Below are the code and all the weights of a small trained network. Each question names an input and a class and asks about switching units off, where a switched-off unit gives its printed mean instead of its output.

import numpy as np


def w(rows, s, z=0):
    codes = np.array(rows[::2]) - 128.0
    scale = np.full(codes.shape[1], s)
    scale[-1] = z or s
    return codes * scale


def norm(h):
    return h / np.sqrt((h * h).mean(-1, keepdims=True) + 1e-5)


def f(y):
    return np.maximum(y, 0)


def log_softmax(a):
    a = a - a.max(-1, keepdims=True)
    return a - np.log(np.exp(a).sum(-1, keepdims=True))


def net(x, mask):
    res = np.array(x, float).reshape(1, 4) / 4 @ E
    u = 0
    for l in range(2):
        y = f(norm(res) @ A[l][:, :-1].T + A[l][:, -1])
        res = res + np.where(mask[u : u + 8], y, B[l][:, -1]) @ B[l][:, :-1]
        u += 8
    return log_softmax(norm(res)[-1] @ U[:, :-1].T + U[:, -1])


A, B = {}, {}
E = w([
[121,125,138,104,117,163,120,205,121,53,211,113],'x0',
[171,119,165,65,220,157,120,91,95,161,153,124],'x1',
[147,142,95,119,111,157,172,111,67,254,161,130],'x2',
[124,112,173,139,144,185,151,150,143,98,167,77],'x3',
],0.01)
A[0] = w([
[150,78,135,99,183,100,83,47,206,160,107,132,82],'L0N1',
[129,154,49,134,153,92,163,176,40,186,15,184,62],'L0N2',
[146,116,112,103,174,170,172,168,98,96,254,123,141],'L0N3',
[146,85,119,120,177,57,134,69,233,143,33,74,53],'L0N4',
[147,84,151,32,173,111,125,135,124,23,219,128,41],'L0N5',
[184,171,41,145,106,86,89,73,59,197,86,193,4],'L0N6',
[132,61,83,63,211,108,114,252,166,39,200,136,31],'L0N7',
[85,141,92,232,60,87,125,237,145,59,129,110,60],'L0N8',
],0.0057,0.0044)
B[0] = w([
[120,162,151,156,141,108,153,125,145,158,77,81,189],'L0N1',
[181,189,96,68,115,190,126,85,100,108,112,131,206],'L0N2',
[158,82,182,119,121,151,60,142,136,129,107,143,254],'L0N3',
[135,82,189,132,145,129,190,87,116,111,92,75,195],'L0N4',
[103,196,142,99,92,144,72,138,110,129,150,135,229],'L0N5',
[93,178,68,79,88,96,104,127,133,182,168,151,214],'L0N6',
[87,254,167,78,104,160,98,96,116,120,133,93,234],'L0N7',
[109,121,119,173,128,75,150,165,174,75,156,180,238],'L0N8',
],0.01,0.0062)
A[1] = w([
[172,133,47,76,139,120,129,135,117,115,159,118,87],'L1N1',
[168,24,135,152,167,213,88,203,80,192,171,129,4],'L1N2',
[111,139,60,120,134,73,162,102,83,229,88,219,67],'L1N3',
[210,121,129,83,112,158,94,108,116,207,100,182,128],'L1N4',
[83,176,51,254,106,83,167,176,135,58,112,160,36],'L1N5',
[83,104,66,199,139,128,178,106,183,99,198,163,125],'L1N6',
[187,112,133,151,141,101,213,155,39,106,144,91,111],'L1N7',
[132,152,173,77,189,148,155,154,126,167,149,147,74],'L1N8',
],0.008,0.004)
B[1] = w([
[119,119,161,125,125,94,118,99,148,129,79,90,161],'L1N1',
[195,39,112,183,89,137,138,126,44,151,113,58,189],'L1N2',
[72,214,73,43,138,139,103,62,146,195,151,188,241],'L1N3',
[106,122,55,163,101,133,168,133,147,133,142,122,254],'L1N4',
[155,2,94,151,166,103,198,176,188,82,178,161,233],'L1N5',
[150,92,116,121,155,73,164,121,98,66,153,145,184],'L1N6',
[144,112,146,94,137,134,91,130,152,111,96,154,138],'L1N7',
[139,79,97,127,89,100,114,185,136,95,150,146,192],'L1N8',
],0.0099,0.0071)
U = w([
[117,36,98,156,120,38,202,217,177,48,171,206,199],'0',
[127,121,184,173,202,72,164,79,127,128,18,73,59],'1',
[195,24,118,159,85,152,117,168,17,161,164,69,6],'2',
[103,241,181,60,109,164,34,190,107,66,173,123,186],'3',
[97,211,8,49,108,102,159,80,138,191,131,174,187],'4',
],0.012,0.0022)

Each question gives the input, the list of numbers given to net, and the class t.
The units are the neurons (one row each of A and B). Each row of codes is followed by its name. A weight is (code - 128) times the scale printed after its matrix; where a second scale follows, it is the last column's (A, B and U).
mask holds one flag per neuron, layer by layer. A switched-off neuron (its flag False) gives its mean, the last column of its row in B, instead of its output. The means were averaged over made-up inputs and are rounded, as every weight is.
A unit's drop is (log p(t) with every unit on - log p(t) with that unit switched off) / (log p(t) with every unit on - log p(t) with every unit switched off).
The circuit of an input: a set's keep is (log p(t) with only the set's units on - log p(t) with every unit switched off) / (log p(t) with every unit on - log p(t) with every unit switched off). Starting from the 12 units with the biggest drops (on a tie, the unit counted first), units are removed one at a time, each time the one whose removal leaves the highest keep (on an exact tie, the one counted first), for as long as the keep stays at least 0.8.
circuit, biggest first: the units of the circuit, biggest drop first
k most important neurons: the k neurons with the biggest drops, biggest first
k most important neurons of layer l: the k neurons of layer l with the biggest drops, biggest first
drop of u: that unit's drop, to one decimal
input [5,2,4,4], class 2: circuit, biggest first : (L1N2, L0N3)
input [2,-4,0,-6], class 0: 2 most important neurons : (L0N8, L1N5)
input [6,2,5,6], class 2: circuit, biggest first : (L1N2)
input [7,5,5,-7], class 2: 3 most important neurons of layer 1 : (L1N2, L1N3, L1N8)
input [7,5,4,7], class 2: 2 most important neurons : (L1N2, L0N3)
input [8,-2,4,-6], class 3: 2 most important neurons of layer 0 : (L0N3, L0N7)
input [-7,-3,-5,2], class 1: 3 most important neurons of layer 0 : (L0N4, L0N1, L0N6)
input [-1,-1,-2,6], class 3: 3 most important neurons : (L1N5, L1N4, L0N7)
input [-5,5,3,5], class 2: 4 most important neurons of layer 0 : (L0N6, L0N7, L0N2, L0N8)
input [-2,-5,-4,-8], class 0: 2 most important neurons : (L1N5, L0N8)
input [-4,0,-8,-1], class 1: drop of L0N4 : 0.9
input [7,-3,2,-8], class 0: drop of L0N8 : 0.8
input [2,0,-4,0], class 3: drop of L0N7 : 1.4
input [-5,2,-7,-5], class 1: circuit, biggest first : (L0N4)
